Here is a tiny trained network, its code and every weight. The questions are about switching its units off for an input and a target symbol, where a switched-off unit gives its printed mean instead of its output.

import numpy as np


def w(rows, s, z=0):
    codes = np.array(rows[::2]) - 128.0
    scale = np.full(codes.shape[1], s)
    scale[-1] = z or s
    return codes * scale


def f(y):
    return np.maximum(y, 0)


def softmax(a):
    e = np.exp(a - a.max(-1, keepdims=True))
    return e / e.sum(-1, keepdims=True)


def log_softmax(a):
    a = a - a.max(-1, keepdims=True)
    return a - np.log(np.exp(a).sum(-1, keepdims=True))


def net(x, mask):
    ids = ['ΓΨβεηθλξπσ'.index(c) for c in x.split()]
    T = len(ids)
    res = E[ids] + P[:T]
    r = res
    for j in range(3):
        rows = slice(4 * j, 4 * j + 4)
        q, k, v = (r @ M[0][rows].T for M in (Q, K, V))
        z = softmax(np.where(np.tri(T) > 0, q @ k.T / 4**0.5, -1e9)) @ v
        o = O[0][rows]
        res = res + np.where(mask[j], z, o[:, -1]) @ o[:, :-1]
    y = f(res @ A[0][:, :-1].T + A[0][:, -1])
    res = res + np.where(mask[3:7], y, B[0][:, -1]) @ B[0][:, :-1]
    return log_softmax(res[-1] @ U[:, :-1].T + U[:, -1])


Q, K, V, O, A, B = {}, {}, {}, {}, {}, {}
E = w([
[147,123,118,81],'Γ',
[154,120,122,90],'Ψ',
[164,149,3,234],'β',
[148,118,117,76],'ε',
[153,114,123,87],'η',
[159,122,131,109],'θ',
[190,103,156,111],'λ',
[154,209,121,138],'ξ',
[137,112,194,212],'π',
[86,34,79,178],'σ',
],0.02)
P = w([
[138,158,156,36],'0',
[135,96,165,68],'1',
[143,92,159,81],'2',
[152,101,140,94],'3',
[165,97,135,107],'4',
[182,102,131,119],'5',
[193,104,121,130],'6',
[202,100,116,142],'7',
[212,100,110,154],'8',
[223,100,105,167],'9',
[234,104,99,178],'10',
[241,108,91,190],'11',
[239,105,82,200],'12',
[255,112,76,210],'13',
],0.013)
Q[0] = w([
[121,85,63,139],'head 1',
[111,135,197,150],'head 1',
[221,130,154,103],'head 1',
[250,61,162,62],'head 1',
[71,153,88,182],'head 2',
[114,141,126,153],'head 2',
[35,176,93,138],'head 2',
[43,153,156,150],'head 2',
[137,179,146,101],'head 3',
[64,113,164,154],'head 3',
[151,87,121,120],'head 3',
[59,153,130,167],'head 3',
],0.017)
K[0] = w([
[76,168,36,93],'head 1',
[61,144,245,118],'head 1',
[220,58,107,228],'head 1',
[189,156,85,222],'head 1',
[76,116,205,20],'head 2',
[113,107,113,82],'head 2',
[43,156,240,86],'head 2',
[81,92,205,120],'head 2',
[195,173,48,159],'head 3',
[94,44,111,86],'head 3',
[177,127,175,135],'head 3',
[60,86,80,71],'head 3',
],0.012)
V[0] = w([
[189,104,117,63],'head 1',
[187,171,140,178],'head 1',
[157,125,126,73],'head 1',
[108,139,107,98],'head 1',
[65,135,111,111],'head 2',
[112,10,156,182],'head 2',
[169,165,184,90],'head 2',
[135,96,145,161],'head 2',
[148,80,178,110],'head 3',
[161,82,101,149],'head 3',
[107,75,139,153],'head 3',
[147,161,127,192],'head 3',
],0.014)
O[0] = w([
[210,14,110,160,181],'head 1',
[199,183,155,124,244],'head 1',
[151,67,116,119,126],'head 1',
[77,77,160,151,58],'head 1',
[53,77,125,152,20],'head 2',
[124,159,2,100,160],'head 2',
[173,150,182,68,161],'head 2',
[164,188,68,142,154],'head 2',
[178,191,79,114,227],'head 3',
[193,167,194,132,177],'head 3',
[116,130,122,126,143],'head 3',
[137,131,179,214,153],'head 3',
],0.0091,0.011)
A[0] = w([
[194,174,107,187,69],'neuron 1',
[17,151,125,84,68],'neuron 2',
[94,254,179,12,3],'neuron 3',
[191,100,140,95,241],'neuron 4',
],0.0084,0.0038)
B[0] = w([
[17,50,117,41,252],'neuron 1',
[194,126,239,187,129],'neuron 2',
[1,215,84,199,167],'neuron 3',
[68,164,174,170,239],'neuron 4',
],0.0071,0.025)
U = w([
[153,121,171,113,128],'Γ',
[111,105,180,86,74],'Ψ',
[182,135,217,200,127],'β',
[155,132,166,131,68],'ε',
[254,160,160,71,48],'η',
[130,109,170,89,110],'θ',
[142,182,172,131,221],'λ',
[132,115,175,91,21],'ξ',
[137,99,106,149,253],'π',
[114,102,173,79,85],'σ',
],0.0092,0.0049)

Each question gives the input, a string of symbols that net reads in full, and the target symbol t.
The units are the heads (4 rows each of Q, K, V and O) and the neurons (one row each of A and B). Each row of codes is followed by its name. A weight is (code - 128) times the scale printed after its matrix; where a second scale follows, it is the last column's (O, A, B and U).
mask holds one flag per unit, heads first, then neurons. A switched-off unit (its flag False) gives its mean, the last column of its rows in O or B, instead of its output. The means were averaged over made-up inputs and are rounded, as every weight is.
A unit's drop is (log p(t) with every unit on - log p(t) with that unit switched off) / (log p(t) with every unit on - log p(t) with every unit switched off).
The circuit of an input: a set's keep is (log p(t) with only the set's units on - log p(t) with every unit switched off) / (log p(t) with every unit on - log p(t) with every unit switched off). Starting from all 7 units, units are removed one at a time, each time the one whose removal leaves the highest keep (on an exact tie, the one counted first), for as long as the keep stays at least 0.8.
circuit, biggest first: the units of the circuit, biggest drop first
unit that matters most: the unit with the biggest drop
k most important neurons: the k neurons with the biggest drops, biggest first
which heads matter: for each layer, one digit per head in row order, 1 if its drop is at least 0.15 and else 0, layers parted by /
input Γ Γ λ π θ, target λ: circuit, biggest first -> (head 1; neuron 3)
input ε η λ ξ Γ, target β: most important neuron -> (neuron 1)
input β ξ λ λ λ η λ η λ λ ε, target β: which heads matter -> 010
input π ε Γ π θ π ξ ε λ, target β: circuit, biggest first -> (head 2; head 3)
input λ ε π λ λ ε, target η: circuit, biggest first -> (head 1; neuron 1; neuron 3)
input Γ λ λ, target η: circuit, biggest first -> (head 3; head 2)
input β Ψ ε Γ ε λ η, target β: circuit, biggest first -> (head 2; neuron 1)
input θ π σ Γ Γ, target π: which heads matter -> 110
input η λ λ Γ ε, target η: which heads matter -> 101
input σ Γ Γ Γ λ λ λ Γ, target η: circuit, biggest first -> (head 1; neuron 3; head 3)
input λ λ θ Ψ ε λ η, target η: circuit, biggest first -> (head 1; neuron 3; head 3)
input η σ σ, target π: circuit, biggest first -> (head 2; head 1)
input ξ Γ λ ε Γ λ Γ π ε σ η ξ θ, target β: which heads matter -> 011
input Ψ λ Γ η, target η: unit that matters most -> neuron 1
input λ π σ, target π: circuit, biggest first -> (head 1; head 2)
input λ λ π λ λ, target λ: which heads matter -> 110
input λ ξ π Γ λ λ λ π Γ, target λ: which heads matter -> 100
input η π λ π λ σ λ θ Ψ λ η σ σ Γ, target π: which heads matter -> 010
input λ λ Ψ, target η: which heads matter -> 101
input θ π ε π ξ Ψ ε Γ η η π λ θ ξ, target β: circuit, biggest first -> (head 3)
input Γ ε λ η λ λ η Γ θ σ π ε, target π: 2 most important neurons -> (neuron 1; neuron 4)
input π Ψ λ λ π η Γ, target λ: 2 most important neurons -> (neuron 3; neuron 1)
input η ξ λ ξ θ, target β: which heads matter -> 010
input λ Γ θ, target η: 2 most important neurons -> (neuron 1; neuron 3)
input Γ ε Ψ Γ Γ ε λ λ ξ Γ, target β: 2 most important neurons -> (neuron 1; neuron 4)
input π ε π η, target λ: 2 most important neurons -> (neuron 3; neuron 1)
